Where the symbols take the states:
from | § % !
bh | bf cd lh
tr | tc bs td
jj | qj tc lb
qz | mm bz tc
gr | gh lh gl
qj | qz jn tr
cc | cz zl hq
ls | gn hr dq
hq | bl jg cp
sj | tb cp bh
qs | gt zp jm
zp | nc hc hs
fs | zp jf cz
mh | mb cq dh
sf | hn fz fm
lb | tr gg pc
cg | lj mr zp
jm | fs hs cc
sb | ls lt fc
hr | ql fc mj
mm | fm jj jn
gt | cg nc fs
gz | dt lf lj
gl | pz sb hr
dt | dh fg rz
pb | fz qz jj
jf | hc cc ht
lt | hr ll bp
bf | cp gr jq
rt | cc bl tb
ll | fc hn mq
hs | jf rt zl
bp | mj mq fz
pc | td mh tj
mj | ll sf qd
cd | gr pz gn
dq | lt mj hn
tm | gz rz cg
td | gg mb cl
gh | bh jq pz
lj | rz qs nc
mr | qs fs hc
dh | ff tm lf
gn | gl ql lt
ht | rt hq sj
lf | fg cg qs
fm | pb qj bz
fg | tm lj gt
cp | tq gh cd
sg | lb td rp
tj | cl dh gz
bl | zl sj tq
tq | jg bh gr
zl | ht tb jg
tc | jn sg gg
pz | lh ls ql
rz | lf gt mr
lh | jq gn sb
fz | qd mm qj
cq | tj dt tm
fc | dq bp sf
bs | sg pc mb
mb | rp tj ff
jg | sj bf gh
ff | cq gz fg
qd | mq fm qz
hn | bp qd pb
cl | mh ff dt
nc | mr jm jf
hc | jm cz rt
tb | hq tq bf
cz | hs ht bl
jq | cd gl ls
jn | bz lb bs
mq | sf pb mm
bz | jj tr sg
ql | sb dq ll
rp | pc cl cq
gg | bs rp mh

The rows follow the links: the fewer symbols apart two states are, the more alike their rows tend to be.

Some states and rows for them; each showing differs a little:
tm:  44   33    1    3  -43   39   -1   40   78    1  -67   14   85   78   23    9   29  -29   39   20   -1  -15   23  -10    7   47   23   58  -14  -11    7  -29   13  -33  -23   27  -55   29   41  -55   10  -49  -53   28  -54   -7   -1   46   13   21  -25    5   23    5   32   -5   -8  -35   -9   -9   71   24  -24   10
hr:  39   53   -2    3   26   -3  -12  -61  -28   29   16   26  -31  -62   19   19   38    9  -12  -40  -21  -53  -63   20  -12   -5   -6    7   58  -33   38   20   44  -10    2    1  -41   18  -58   24  -31   47   63  -39   63  -13   10  -29   25    3   17  -42   14   22  -14   14   27   27   -6    2  -58  -76   49  -26
ql:  39   27  -11    5    9    9  -27  -79  -31   30    1   33  -39  -56   20   32   45   17  -15  -39   -7  -50  -56    0  -16   -8  -19   16   49  -34   59   10   60  -31    6  -10  -26   15  -57   30  -14   63   59  -25   58  -16   11  -25   36    0   16  -23    1   10   -2   31   29   37   -1  -14  -55  -63   54  -31
sb:  38   13  -13   12    3   17  -41  -82  -31   22  -12   43  -46  -53   11   37   32   33  -21  -41   14  -44  -42   -4  -12  -15  -23   13   51  -34   69    0   57  -35    5  -17   -7    3  -56   30   11   71   49  -17   50  -21   -1  -17   34  -10    4  -19  -19    2    4   46   22   29    5  -31  -43  -55   57  -33
sf: -35  -33  -49   67   -6   71  -22  -43    3  -41    4    3  -12  -43   39  -39  -44   11  -30  -16   -1   19  -20    7  -39  -73    0  -82   29  -43    7   -3   29   39   11  -27   32   36   30   24    7   48  -33  -12   36  -19    3  -49  -47  -10   11   38   14  -12  -15  -21  -20   -2  -58  -79  -22  -28   27   -7
pz: -32  -60   -1    3   10  -24  -34  -57  -68  -10   12   20  -92  -60  -36   -5  -19   39  -41   -9   22   13   -1   -6  -17  -29  -43  -21   -1  -24   31    2    3    5    7  -37   92  -47  -25   67   52   58   29   13   24   -2   -7  -23  -23  -46    0   11  -60  -16    3   24    5   54   14  -17  -28   12   29  -28
gl: -17  -54   -9    8    2   -3  -38  -72  -65  -10    1   29  -85  -62  -23    6   -7   49  -39  -22   36    6  -18  -10  -14  -31  -47  -19    6  -35   44    0   19   -9    6  -38   72  -33  -36   59   47   77   26   13   29  -10   -1  -24  -11  -38   -1   14  -49  -21    7   40   10   43    8  -33  -28    3   43  -26
nc: -29  -72   23  -33  -18  -30  -10   34  -17   -2  -34   -6    9   35  -35   32  -14   25   10   24   88   27   54  -48   49   26  -28   14  -40   49  -17   -2  -48  -27   -2   -7   43  -53   10    6   65   -7  -29   43  -66   26   -8   46   21  -22  -29   17  -43  -13   21   44   -1  -10   49    4   62   62  -23   -4
mb: -13   51    2  -25   34   12   45   67   18   19   52  -46   54   28   34   14  -32  -27   41   19  -16   24    5   14   38   14   40  -40   10   56  -64   39  -49   -1   18   20  -77   20   18  -47  -63  -45  -14  -45  -10   18    9    0   10   48   -3    0   52   -2  -48  -24   13  -48   -3   28  -24  -21  -27   13
sj:  44  -75    7   36  -48  -21  -24  -50   29  -24  -82   31    8  -13   -1  -17   31   16  -17    0   41  -54   -9  -41  -41   -7  -36   13  -40  -22   30  -38   30   34  -31   -6   73  -13   -5   43   43   13  -13   25   -1   -7  -29    1   17  -47   17  -39  -28   18   84   30  -55   11    3  -23   59  -15   23   18
bl:    4  -106    21    12    -7   -75     6    -5     3   -21   -24   -16    -5   -25    -7   -29    -8    17   -10     7    61   -29     8   -45   -15   -16   -35   -41   -60    36   -31    -2   -36    74   -24   -19   102   -30    -2    48    20   -15    -8     0   -11    25   -33    -1     1   -43    23   -49   -34    17    46    16   -64    -1    23    17    32   -26     9    29
qz:  -20   103   -15     3    28    37     4    -1     2   -10    51     2   -21    -4    -9   -30   -10   -25    -4   -11  -109    34   -16    65   -27    -2    52    18    46   -47    18    10    22    -6    22    28   -59    35     8   -28   -47   -15    14   -11    25   -23    23   -16   -47    32    11    37    36   -10   -56   -65    39    16   -43     3   -50    32   -22   -21
rp:    4    71    -6   -30    28    22    36    58    14    37    35   -33    62    36    42    28   -18   -33    43     7   -24    16     3    11    45    21    44   -21    35    46   -45    32   -29   -23    19    19  -101    36     9   -55   -60   -37    -2   -36   -10    15    12     9    18    52    -4     3    60    -5   -51   -20    28   -47   -11    25   -24   -25   -20     5
bz: -84   34  -13   -6   37   30   10   27  -40  -18   71  -25  -50    1  -20  -25  -59    0  -14   11  -54   86   24   46    8  -16   31  -36   22  -12  -23   19  -22  -14   41   -1   -9   -4   25  -14  -11    2   -4    1    8   -6   22  -21  -60   22   -7   70    9  -37  -71  -49   43    5  -20  -14  -46   61  -29  -24
fc:  -4   30   -1   14   50  -29   17  -34  -29    6   70  -14  -43  -71    6  -16   -9    4  -24  -18  -51  -10  -47   32  -30  -42   10  -59   25    2  -12   27    5   48   19   -3   -2   15  -40   30  -55   20   47  -64   70    3    4  -57  -21    4   35  -29   23   12  -33  -23    8   13  -16   20  -82  -70   22   -3
mm:   -1    98   -23    12    19    53     1    -8    23    -4    31    11   -15    -7     9   -32     7   -28    -6   -12  -102    14   -17    65   -37    -1    41    22    45   -58    23     6    43   -15     6    27   -73    42    14   -32   -40    -3    11    -7    27   -23    24   -15   -40    27    10    31    43    -1   -41   -54    32    16   -48   -12   -40    13    -9   -22
hq:   18  -103    13    25   -22   -50   -12   -15     8   -30   -41    -2    -1   -24    -3   -24    -3    20   -12     4    61   -37     8   -48   -24   -23   -42   -33   -50    21   -15   -21   -13    69   -34   -20   108   -30     5    50    43    -2   -16    14   -12    11   -33    -1    -1   -45    16   -44   -37    19    60    19   -61     7    15    -5    49   -18    21    26

Each walk starts at a row. The symbols on each line, taken left to right, move it on to the next state.
Answer with the state's row; about right is enough.
  1  -37  -12   16  -12   12  -46  -81  -63    1  -17   42  -66  -60  -12   25   11   41  -38  -31   36  -14  -19  -10   -5  -33  -43   -8   25  -40   58    0   40  -25    4  -33   48  -18  -37   52   53   84   32   11   42  -17    9  -13   12  -26   -2   14  -47  -12   12   52   22   42    7  -33  -23  -18   50  -39
% ! § ! ! §	 20   73  -35   44  -11   84  -18  -33   35  -14   -9   30    7    0   26  -25   15  -13   -6  -20  -68   -9  -31   47  -48  -21   35   18   51  -74   44  -19   72  -21    6    7  -50   59   20  -24  -26   17   -7   -4   35  -42   23  -22  -28   18    9   31   41  -11  -12  -30   19    9  -58  -48  -20  -10   14  -24
§ § % § !	-62   58  -13   -8   42   30   16   24  -30  -17   75  -20  -48   -8  -23  -37  -50  -19  -13   10  -83   76    4   58   -6  -23   36  -14   22  -20  -15   22  -16  -13   35   11  -29    3   21  -13  -32   -5   -3   -4   12  -10   22  -24  -58   30    4   70   19  -26  -73  -58   36   10  -26   -3  -55   45  -33  -21
-42  -38  -41   61    5   55   -8  -39  -14  -40   25  -11  -26  -48   28  -42  -56   17  -30  -12   -4   15  -22   14  -36  -80  -10  -94   20  -29   -7    9   18   58   14  -34   49   29   26   29   -7   45  -19  -29   42  -11   -3  -53  -48  -20   19   26    8  -25  -25  -25  -20   -7  -49  -62  -47  -27   29   -1
§ % ! ! § § §	-51   83  -11   -2   34   24   12   15  -12  -10   69  -13  -42   -2  -13  -40  -23  -21   -7    2  -96   56    2   71  -15  -10   46    2   33  -37   -3   10    5   -4   27   19  -41   12   11  -27  -38  -12   10   -5   25  -12   21  -24  -58   26    6   45   26  -19  -67  -61   43   15  -28    6  -50   35  -23  -15
 33   58   -3    0   38  -20   -2  -54  -32   27   41    9  -38  -63   11   16   25    4   -9  -35  -43  -41  -59   25  -21   -9   10  -12   49  -19   22   23   39   11    6    1  -33   18  -57   21  -55   33   64  -50   70   -8    6  -34   15   10   34  -37   19   21  -15   -3   20   24  -12   22  -77  -74   32  -16
§ % ! § § !	 13   44  -47   58  -19   98  -22  -53   40  -23  -19   32    5   -9   36  -22    6  -10  -15  -26  -47   -7  -30   31  -48  -33   18   -6   54  -79   54  -29   76  -11   -3    1  -41   57   20  -14    0   37  -21   -2   40  -46   14  -27  -25   14    2   39   27  -13   -8  -24    2    1  -63  -74  -10  -12   17  -18
§ § ! § % %	-87    6  -19    3   22   58   -3   18  -41  -12   62  -27  -36    9  -15  -21  -71    6  -14    9  -20   89   26   31   19  -30   10  -46   19   -7  -16   24  -30  -15   43  -10   -1   -2   33  -18   13   14  -23    4   -3   -2   22  -14  -54    9  -11   82    5  -46  -68  -31   41   -3  -19  -28  -40   64  -28  -26
 13   44    2   -4   45  -25    8  -41  -32   14   56   -2  -34  -66   17  -12    8    5   -9  -30  -56  -31  -51   27  -25  -21   13  -26   45  -11    8   25   26   30   13    8  -20   12  -50   30  -58   26   61  -55   70   -1    7  -52    5   10   41  -40   24   14  -34  -11   11   24  -10   24  -83  -76   32  -14
§ ! § § % § %	-18  -13  -47   75  -18   94  -25  -56   21  -33   -9   14    2  -27   35  -33  -28    7  -32  -25  -10    9  -22   17  -44  -66   -4  -56   40  -57   33  -19   52   20    5  -25   16   51   29   16   14   44  -27   -7   40  -39    7  -39  -37   -3    6   37   17  -21    3  -19  -14   -5  -68  -87  -26  -19   25  -16
§ § § % § % §	  7   17  -53   75  -25  104  -25  -51   29  -23  -23   28    9  -21   41  -25  -16   -1  -25  -15  -27    3  -27   16  -46  -40    9  -24   47  -72   38  -14   59    3    5   -9  -12   50   23   -3    9   47  -25   -2   35  -36   11  -36  -30    4   12   40   22  -16   -4  -21   -2   -3  -71  -86  -11  -20   27  -19
-66   -7  -39   12    3   97  -29   11  -34    1   23   -8  -14   20    7   18  -63   14   -2    3   33   80   27   10   39  -27    0  -49   35   -1    1   10  -13  -55   36  -23  -21    2   35  -24   34   36  -34    4  -13  -10   23    4  -23   20  -41   88   -2  -54  -50   -2   47  -16  -18  -63  -14   56   -3  -26
§ % § % §	 -5   38  -41   -1  -13  108  -13    4    7   35  -19   11   48   37   42   58   -4   -1   19   -6   39   23    7   -9   57    1   13   -7   60    2   13   15   13  -82   17   -8  -95   39   11  -50   10   32  -25   -8   -8  -13   21   22   34   37  -31   52   29  -31  -35   24   50  -38   -8  -47  -11    7    5  -31
§ ! § % § § § §	  15    78   -19   -18     5    73    13    31    17    51     1    -5    53    40    48    56     5   -20    32    -7     0    13    -5     2    47    26    25     5    61    17    -3    28     8   -68    15    16  -125    46     5   -57   -36    -1     2   -31    -7    -8    20    21    43    50   -22    18    51    -3   -33    -1    44   -44    -1    -9   -13   -27    -3   -17
  13    76    -6   -24    12    52    26    48    19    43    19   -23    60    33    40    37     1   -28    33     2   -12     5   -12     4    50    26    38     0    39    29   -22    29    -9   -42     8    21  -116    39     4   -54   -52   -25    -6   -39    -4     3    14     9    34    47    -9     5    60    -2   -33    -9    36   -44    -4    15   -17   -30   -11    -4
§ % § % §	-32   21    4  -21   34    6   49   78   22    9   54  -63   50   32   34   -6  -41  -24   28   23   -8   43   17    1   34    0   29  -58   -5   68  -80   35  -57   16   24   12  -46   18   25  -40  -53  -48  -25  -40  -16   30    3   -4   -2   40  -10    9   47   -6  -46  -35    4  -60   -2   31  -16  -11  -32   29
! ! ! % § ! % % !	 67  -45    8   26  -48  -23  -32  -54   30  -16  -81   35    7  -16   -6   -7   52   12  -14   -9   23  -71  -19  -33  -50    4  -27   42  -31  -40   48  -45   48   24  -44   -4   55   -1  -20   36   39   14    3   34    5  -18  -13   14   13  -41   15  -44  -28   25   80   29  -46   22    1  -20   51  -20   32   14
 -42   -28   -28    51    23    26     4   -26   -17   -33    49   -19   -43   -58    15   -45   -53    15   -33   -16   -11    26   -33    14   -29   -73    -7  -107    14   -16   -18     7     3    62    23   -35    50    16    10    37   -18    36    -2   -43    48     2     3   -55   -46   -13    21    11    12   -10   -33   -24   -18     7   -42   -36   -60   -36    14     5
! ! % ! §	-24   15  -43   17  -12  116  -26    1   -7   21   -6   -4   28   42   33   44  -29    5   13  -16   46   45   11   -6   54   -4   -5  -13   55    0   15   14   10  -85   22  -17  -67   26   21  -43   27   41  -35   -3  -19  -15   29   11   19   29  -43   70   14  -44  -35   23   49  -37  -17  -62   -4   19    9  -35
§ § § § § % § § %	-51   -5  -36   11    0  110  -20    6  -23    3    3    1   10   30   25   35  -47   15   -6   -7   42   75   22    0   50  -26   -2  -30   52   -2   10   15   -6  -67   28  -25  -43   20   31  -33   37   41  -36    7  -16  -13   26    5   -7   23  -41   80    2  -55  -47   16   41  -26  -18  -59  -14   38   -3  -35
-42  -12  -18   41   39   -1   17  -26  -21  -24   65  -29  -40  -63   18  -31  -48    7  -32  -15  -29   17  -28   21  -34  -66    4  -91   19   -3  -21   26    1   78   18  -22   37   10   -9   34  -34   32   14  -47   58    0   -2  -62  -42   -4   27   -4   13   -5  -44  -27  -13    4  -36  -12  -77  -54   19    1
! ! § § ! ! % §	   9    66   -26   -19     4    95   -10    17    14    41    -5     3    56    36    48    59    -4   -16    28   -10    16    11    -2    -4    53    16    26     6    57     8    11    15    19   -83    14    -3  -109    46     9   -60    -7    18   -16   -19    -7   -13    23    24    37    48   -29    30    37   -19   -39    10    45   -40   -15   -28   -12   -19     7   -20
§ ! % §	-44  -15   -6   -8   18   11   45   75   26   -5   42  -60   59   38   32   -9  -54  -27   29   28    9   43   25   -4   33   -7   19  -69   -9   61  -77   30  -62   29   12   15  -25   11   44  -38  -36  -51  -42  -32  -26   25   -2   -1  -11   24   -7   15   39  -13  -37  -25   -3  -60   -2    5   -4    2  -37   25
-38  -48  -15   17  -12   43   20   70   30  -16   -3  -42   66   47   31  -10  -51  -16   18   29   40   46   32  -23   30  -20    5  -73  -24   48  -62    9  -52   24    7  -13    7    9   62  -31   -2  -36  -69   -4  -45   19   -8   10  -22   13  -22   26   19  -20  -17  -14  -28  -61  -21  -24   36   14  -32   25
§ % § § % § % §	 29    4  -11   19  -47   62   -4   37   82   -2  -69    8   86   72   29   11   12  -30   29   14   23   -8   31  -24   15   27   23   35  -15   -2    2  -32    9  -34  -16   11  -46   31   49  -45   20  -43  -62   30  -51  -10   -5   41   17   13  -25   21   17   -1   38    1  -18  -42  -20  -32   72   32  -12   12
§ ! ! ! ! % % §	 19  -89   15   34  -41  -37  -18  -32   17  -29  -60   20    3  -22   -4  -17   15   19  -19   10   59  -47   -1  -54  -31  -13  -39  -16  -51    2    7  -31    7   54  -31  -25   94  -24   -3   39   39    9  -25   25  -10    4  -29   -8    1  -49   10  -40  -36   21   70   29  -59    9    5  -24   58  -16   23   24
